Below is a small trained network, with its code and all its weights. Each question gives an input and a target symbol and asks what happens when units are switched off, that is, made to give their printed mean instead of their output.

import numpy as np


def w(rows, s, z=0):
    codes = np.array(rows[::2]) - 128.0
    scale = np.full(codes.shape[1], s)
    scale[-1] = z or s
    return codes * scale


def norm(h):
    return h / np.sqrt((h * h).mean(-1, keepdims=True) + 1e-5)


def f(y):
    return y / 2 * (1 + np.tanh(0.7978845608 * (y + 0.044715 * y**3)))


def softmax(a):
    e = np.exp(a - a.max(-1, keepdims=True))
    return e / e.sum(-1, keepdims=True)


def log_softmax(a):
    a = a - a.max(-1, keepdims=True)
    return a - np.log(np.exp(a).sum(-1, keepdims=True))


def net(x, mask):
    ids = ['αβδεζθλμπστφψω'.index(c) for c in x.split()]
    T = len(ids)
    res = E[ids] + P[:T]
    r = norm(res)
    for j in range(3):
        rows = slice(2 * j, 2 * j + 2)
        q, k, v = (r @ M[0][rows].T for M in (Q, K, V))
        z = softmax(np.where(np.tri(T) > 0, q @ k.T / 2**0.5, -1e9)) @ v
        o = O[0][rows]
        res = res + np.where(mask[j], z, o[:, -1]) @ o[:, :-1]
    y = f(norm(res) @ A[0][:, :-1].T + A[0][:, -1])
    res = res + np.where(mask[3:19], y, B[0][:, -1]) @ B[0][:, :-1]
    return log_softmax(norm(res)[-1] @ U[:, :-1].T + U[:, -1])


Q, K, V, O, A, B = {}, {}, {}, {}, {}, {}
E = w([
[125,132,157],'α',
[142,128,51],'β',
[131,131,160],'δ',
[135,108,143],'ε',
[105,147,214],'ζ',
[149,128,62],'θ',
[141,90,110],'λ',
[155,140,4],'μ',
[127,128,190],'π',
[125,132,162],'σ',
[131,113,130],'τ',
[144,122,60],'φ',
[127,132,115],'ψ',
[131,128,162],'ω',
],0.004)
P = w([
[77,62,159],'0',
[125,243,91],'1',
[200,90,87],'2',
[202,172,180],'3',
[11,126,109],'4',
[118,27,98],'5',
[143,145,202],'6',
[98,197,105],'7',
[173,97,96],'8',
[165,153,183],'9',
[52,168,18],'10',
],0.011)
Q[0] = w([
[109,35,165],'head 1',
[250,134,200],'head 1',
[171,60,157],'head 2',
[91,185,105],'head 2',
[203,122,164],'head 3',
[105,249,138],'head 3',
],0.018)
K[0] = w([
[190,188,203],'head 1',
[237,2,101],'head 1',
[108,180,84],'head 2',
[142,101,160],'head 2',
[114,23,99],'head 3',
[5,173,149],'head 3',
],0.014)
V[0] = w([
[105,88,20],'head 1',
[185,192,204],'head 1',
[51,167,124],'head 2',
[104,193,92],'head 2',
[128,159,65],'head 3',
[4,114,146],'head 3',
],0.017)
O[0] = w([
[4,78,118,254],'head 1',
[192,160,169,35],'head 1',
[168,66,169,196],'head 2',
[198,87,107,170],'head 2',
[150,130,79,148],'head 3',
[223,167,209,152],'head 3',
],0.014,0.0048)
A[0] = w([
[150,91,135,46],'neuron 1',
[119,74,122,172],'neuron 2',
[133,116,154,97],'neuron 3',
[130,76,210,33],'neuron 4',
[134,99,174,96],'neuron 5',
[157,66,97,183],'neuron 6',
[189,68,27,2],'neuron 7',
[83,153,131,145],'neuron 8',
[248,208,136,8],'neuron 9',
[133,115,147,90],'neuron 10',
[177,232,106,111],'neuron 11',
[207,37,136,75],'neuron 12',
[142,133,125,38],'neuron 13',
[185,159,146,104],'neuron 14',
[132,146,78,62],'neuron 15',
[112,131,73,188],'neuron 16',
],0.016,0.0023)
B[0] = w([
[106,107,108,145],'neuron 1',
[136,92,103,193],'neuron 2',
[128,120,151,145],'neuron 3',
[101,102,193,245],'neuron 4',
[120,111,163,184],'neuron 5',
[161,124,58,205],'neuron 6',
[251,156,109,224],'neuron 7',
[189,107,121,193],'neuron 8',
[63,57,200,189],'neuron 9',
[112,115,138,136],'neuron 10',
[171,54,102,166],'neuron 11',
[124,61,19,253],'neuron 12',
[107,137,131,109],'neuron 13',
[97,111,158,159],'neuron 14',
[116,172,177,147],'neuron 15',
[163,130,170,211],'neuron 16',
],0.034,0.0054)
U = w([
[82,66,81,176],'α',
[137,40,149,206],'β',
[86,80,253,238],'δ',
[89,137,126,16],'ε',
[190,177,150,178],'ζ',
[74,146,118,45],'θ',
[189,112,127,70],'λ',
[143,158,161,29],'μ',
[71,145,115,26],'π',
[173,116,116,30],'σ',
[168,119,140,11],'τ',
[167,196,172,92],'φ',
[69,203,99,251],'ψ',
[164,112,127,51],'ω',
],0.011,0.0028)

Each question gives the input, a string of symbols that net reads in full, and the target symbol t.
The units are the heads (2 rows each of Q, K, V and O) and the neurons (one row each of A and B). Each row of codes is followed by its name. A weight is (code - 128) times the scale printed after its matrix; where a second scale follows, it is the last column's (O, A, B and U).
mask holds one flag per unit, heads first, then neurons. A switched-off unit (its flag False) gives its mean, the last column of its rows in O or B, instead of its output. The means were averaged over made-up inputs and are rounded, as every weight is.
A unit's drop is (log p(t) with every unit on - log p(t) with that unit switched off) / (log p(t) with every unit on - log p(t) with every unit switched off).
The circuit of an input: a set's keep is (log p(t) with only the set's units on - log p(t) with every unit switched off) / (log p(t) with every unit on - log p(t) with every unit switched off). Starting from the 12 units with the biggest drops (on a tie, the unit counted first), units are removed one at a time, each time the one whose removal leaves the highest keep (on an exact tie, the one counted first), for as long as the keep stays at least 0.8.
circuit, biggest first: the units of the circuit, biggest drop first
most important unit: the unit with the biggest drop
top k neurons: the k neurons with the biggest drops, biggest first
heads that matter: for each layer, one digit per head in row order, 1 if its drop is at least 0.15 and else 0, layers parted by /
drop when u is switched off: that unit's drop, to one decimal
input ω λ λ θ λ ε π ζ, target ψ: circuit, biggest first -> (head 2; neuron 11; neuron 4; neuron 12)
input π λ σ π α λ ε, target δ: circuit, biggest first -> (neuron 4)
input ζ σ ε λ λ ω ζ ψ, target ψ: heads that matter -> 111
input λ ζ ω λ ω τ λ λ δ ζ β, target ψ: top 4 neurons -> (neuron 7; neuron 4; neuron 12; neuron 9)
input ζ λ ζ ω θ, target ψ: top 3 neurons -> (neuron 7; neuron 4; neuron 12)
input π λ β ω θ σ λ λ ε ε λ, target ψ: heads that matter -> 010
input α λ ε δ λ, target ψ: heads that matter -> 111
input τ φ μ β ζ π μ λ τ δ ω, target ψ: heads that matter -> 110
input ε τ ε τ λ α ζ τ, target ψ: top 2 neurons -> (neuron 11; neuron 4)
input θ λ λ μ μ, target ψ: heads that matter -> 011
input μ λ θ ε φ, target ψ: top 2 neurons -> (neuron 7; neuron 4)
input τ ω τ ψ λ π λ π, target ψ: top 4 neurons -> (neuron 4; neuron 7; neuron 9; neuron 12)
input λ τ λ λ λ λ τ α, target ψ: top 3 neurons -> (neuron 4; neuron 7; neuron 11)
input λ λ τ λ φ ε ε λ ω ε δ, target ψ: most important unit -> head 2
input λ ε λ μ λ ε ε λ τ π ω, target ψ: top 3 neurons -> (neuron 7; neuron 4; neuron 12)
input τ τ τ μ, target δ: drop when head 3 is switched off -> 1.1
input θ π λ ω τ ζ σ λ ε β, target δ: drop when neuron 4 is switched off -> 0.1
input π ε τ λ, target δ: drop when neuron 4 is switched off -> 0.2
input φ τ ω δ π λ β, target δ: drop when head 3 is switched off -> 0.7
input λ λ λ ε ε, target ψ: top 2 neurons -> (neuron 7; neuron 4)
